Below are the code and all the weights of a small trained network. Each question names an input and a class and asks about switching units off, where a switched-off unit gives its printed mean instead of its output.

import numpy as np


def w(rows, s, z=0):
    codes = np.array(rows[::2]) - 128.0
    scale = np.full(codes.shape[1], s)
    scale[-1] = z or s
    return codes * scale


def f(y):
    return np.maximum(y, 0)


def log_softmax(a):
    a = a - a.max(-1, keepdims=True)
    return a - np.log(np.exp(a).sum(-1, keepdims=True))


def net(x, mask):
    res = np.array(x, float).reshape(1, 7) / 4 @ E
    y = f(res @ A[0][:, :-1].T + A[0][:, -1])
    res = res + np.where(mask, y, B[0][:, -1]) @ B[0][:, :-1]
    return log_softmax(res[-1] @ U[:, :-1].T + U[:, -1])


A, B = {}, {}
E = w([
[100,83,221,85,33,106,76],'x0',
[162,51,141,186,233,25,111],'x1',
[13,107,191,249,159,162,170],'x2',
[146,165,171,168,255,198,77],'x3',
[198,82,123,184,74,173,42],'x4',
[213,85,211,105,110,137,200],'x5',
[65,57,116,49,175,186,133],'x6',
],0.0069)
A[0] = w([
[149,166,139,212,196,120,167,140],'neuron 0',
[103,122,51,70,206,118,87,149],'neuron 1',
[58,183,136,115,103,186,160,108],'neuron 2',
[72,151,71,227,166,98,122,160],'neuron 3',
[109,151,96,61,237,144,111,167],'neuron 4',
[58,181,102,44,142,162,143,196],'neuron 5',
[92,211,158,106,64,186,133,110],'neuron 6',
[198,81,181,151,183,189,159,149],'neuron 7',
[173,174,149,66,74,138,123,241],'neuron 8',
[83,133,160,235,119,70,113,254],'neuron 9',
[176,88,160,126,170,170,149,151],'neuron 10',
[102,126,119,85,51,159,162,225],'neuron 11',
[182,157,122,135,188,126,125,200],'neuron 12',
[173,99,89,14,117,79,163,170],'neuron 13',
[159,164,136,137,208,149,131,158],'neuron 14',
[132,41,47,176,74,173,124,187],'neuron 15',
[140,152,151,108,217,187,142,191],'neuron 16',
[120,192,129,192,151,69,134,115],'neuron 17',
[234,113,143,137,108,121,86,208],'neuron 18',
[174,102,80,176,88,96,144,221],'neuron 19',
[89,36,254,140,128,138,145,136],'neuron 20',
[205,98,100,122,86,106,38,209],'neuron 21',
[94,152,77,57,122,168,115,243],'neuron 22',
[238,146,105,154,56,120,66,142],'neuron 23',
[57,105,178,209,136,122,131,232],'neuron 24',
[196,104,142,149,213,151,157,146],'neuron 25',
[209,89,142,68,110,78,157,210],'neuron 26',
[63,38,198,146,129,134,113,145],'neuron 27',
[80,177,43,97,166,151,68,195],'neuron 28',
[110,187,139,126,88,232,123,160],'neuron 29',
[106,47,92,129,153,157,114,246],'neuron 30',
[75,193,88,102,113,37,176,191],'neuron 31',
[56,197,88,134,111,170,125,225],'neuron 32',
[99,93,60,118,132,120,113,209],'neuron 33',
[125,82,144,85,103,61,161,151],'neuron 34',
],0.0095,0.0038)
B[0] = w([
[167,184,138,146,174,155,183,231],'neuron 0',
[171,12,103,68,164,124,102,207],'neuron 1',
[111,144,106,155,115,176,91,208],'neuron 2',
[142,162,78,132,215,92,176,245],'neuron 3',
[210,39,144,75,158,171,98,220],'neuron 4',
[124,108,95,85,117,178,84,228],'neuron 5',
[77,216,58,132,83,187,97,212],'neuron 6',
[144,123,209,186,100,147,171,212],'neuron 7',
[111,151,88,123,10,107,81,218],'neuron 8',
[79,169,118,166,207,91,129,252],'neuron 9',
[123,118,181,143,98,147,167,186],'neuron 10',
[40,174,132,75,66,148,148,225],'neuron 11',
[209,106,143,161,122,135,161,201],'neuron 12',
[134,132,165,30,70,59,166,215],'neuron 13',
[206,120,162,158,122,171,181,204],'neuron 14',
[50,90,65,164,103,102,248,199],'neuron 15',
[173,83,171,129,117,196,174,219],'neuron 16',
[159,218,83,161,179,121,142,197],'neuron 17',
[157,101,125,227,55,60,113,216],'neuron 18',
[112,153,98,167,143,60,164,198],'neuron 19',
[59,92,214,138,141,124,60,234],'neuron 20',
[138,78,101,170,88,73,101,228],'neuron 21',
[100,86,62,73,110,172,110,221],'neuron 22',
[144,125,68,193,99,73,78,224],'neuron 23',
[70,155,137,181,220,124,94,254],'neuron 24',
[165,104,206,163,120,156,194,215],'neuron 25',
[123,145,186,109,50,50,155,212],'neuron 26',
[2,58,209,146,175,121,65,217],'neuron 27',
[152,66,37,116,157,142,110,223],'neuron 28',
[98,147,77,171,98,223,124,216],'neuron 29',
[106,43,155,131,125,139,148,208],'neuron 30',
[188,196,135,75,149,130,101,222],'neuron 31',
[116,137,59,101,156,216,122,235],'neuron 32',
[103,87,104,82,184,110,185,189],'neuron 33',
[80,191,185,66,130,64,137,189],'neuron 34',
],0.007,0.0091)
U = w([
[186,37,76,45,176,158,119,104],'0',
[71,54,83,166,110,112,206,254],'1',
[200,102,184,171,132,187,198,117],'2',
[165,113,104,194,67,60,80,74],'3',
[26,83,182,140,191,123,82,119],'4',
[79,172,71,104,70,227,111,131],'5',
[102,154,159,1,64,45,166,99],'6',
[143,195,70,161,254,109,180,113],'7',
],0.0087,0.0042)

Each question gives the input, the list of numbers given to net, and the class t.
The units are the neurons (one row each of A and B). Each row of codes is followed by its name. A weight is (code - 128) times the scale printed after its matrix; where a second scale follows, it is the last column's (A, B and U).
mask holds one flag per neuron, in row order. A switched-off neuron (its flag False) gives its mean, the last column of its row in B, instead of its output. The means were averaged over made-up inputs and are rounded, as every weight is.
A unit's drop is (log p(t) with every unit on - log p(t) with that unit switched off) / (log p(t) with every unit on - log p(t) with every unit switched off).
The circuit of an input: a set's keep is (log p(t) with only the set's units on - log p(t) with every unit switched off) / (log p(t) with every unit on - log p(t) with every unit switched off). Starting from the 12 units with the biggest drops (on a tie, the unit counted first), units are removed one at a time, each time the one whose removal leaves the highest keep (on an exact tie, the one counted first), for as long as the keep stays at least 0.8.
circuit, biggest first: the units of the circuit, biggest drop first
top k neurons: the k neurons with the biggest drops, biggest first
drop of u: that unit's drop, to one decimal
input [5,7,0,0,-5,7,3], class 4: circuit, biggest first => neuron 20
input [-8,-6,7,4,-1,2,3], class 2: circuit, biggest first => neuron 16; neuron 14
input [-4,-6,-7,3,-5,0,0], class 0: top 2 neurons => neuron 4; neuron 1
input [1,-5,3,3,2,5,-7], class 5: circuit, biggest first => neuron 6; neuron 29
input [-2,-1,6,7,-7,2,-1], class 2: circuit, biggest first => neuron 16; neuron 14
input [-2,-2,-2,-8,3,-5,6], class 6: circuit, biggest first => neuron 13; neuron 11
input [-6,-7,-5,-1,7,4,-1], class 3: circuit, biggest first => neuron 23; neuron 18
input [5,2,0,7,0,-6,8], class 0: circuit, biggest first => neuron 4; neuron 1
input [-5,2,-6,-6,8,-7,3], class 1: top 2 neurons => neuron 15; neuron 33
input [1,-1,-5,6,8,7,4], class 3: top 3 neurons => neuron 18; neuron 23; neuron 21
input [-1,8,-7,-8,5,-3,3], class 6: top 3 neurons => neuron 13; neuron 34; neuron 26
input [2,-7,-8,0,5,1,-3], class 3: top 2 neurons => neuron 23; neuron 18
input [4,1,3,-1,6,7,-1], class 4: top 2 neurons => neuron 20; neuron 27
input [-5,8,-6,-2,-5,2,-7], class 3: top neuron => neuron 18
input [-3,7,-5,-7,-4,-4,8], class 0: top 2 neurons => neuron 1; neuron 4
input [-8,6,-4,-3,8,-5,2], class 1: top 2 neurons => neuron 15; neuron 19
input [1,-4,-1,1,-7,-5,7], class 0: drop of neuron 1 => 0.2
input [-7,-4,4,7,-1,-4,8], class 0: drop of neuron 3 => 0.0
input [8,-1,2,1,-4,-1,-6], class 4: drop of neuron 9 => 0.1
input [4,-3,1,-8,-4,-7,-8], class 5: drop of neuron 6 => 0.1
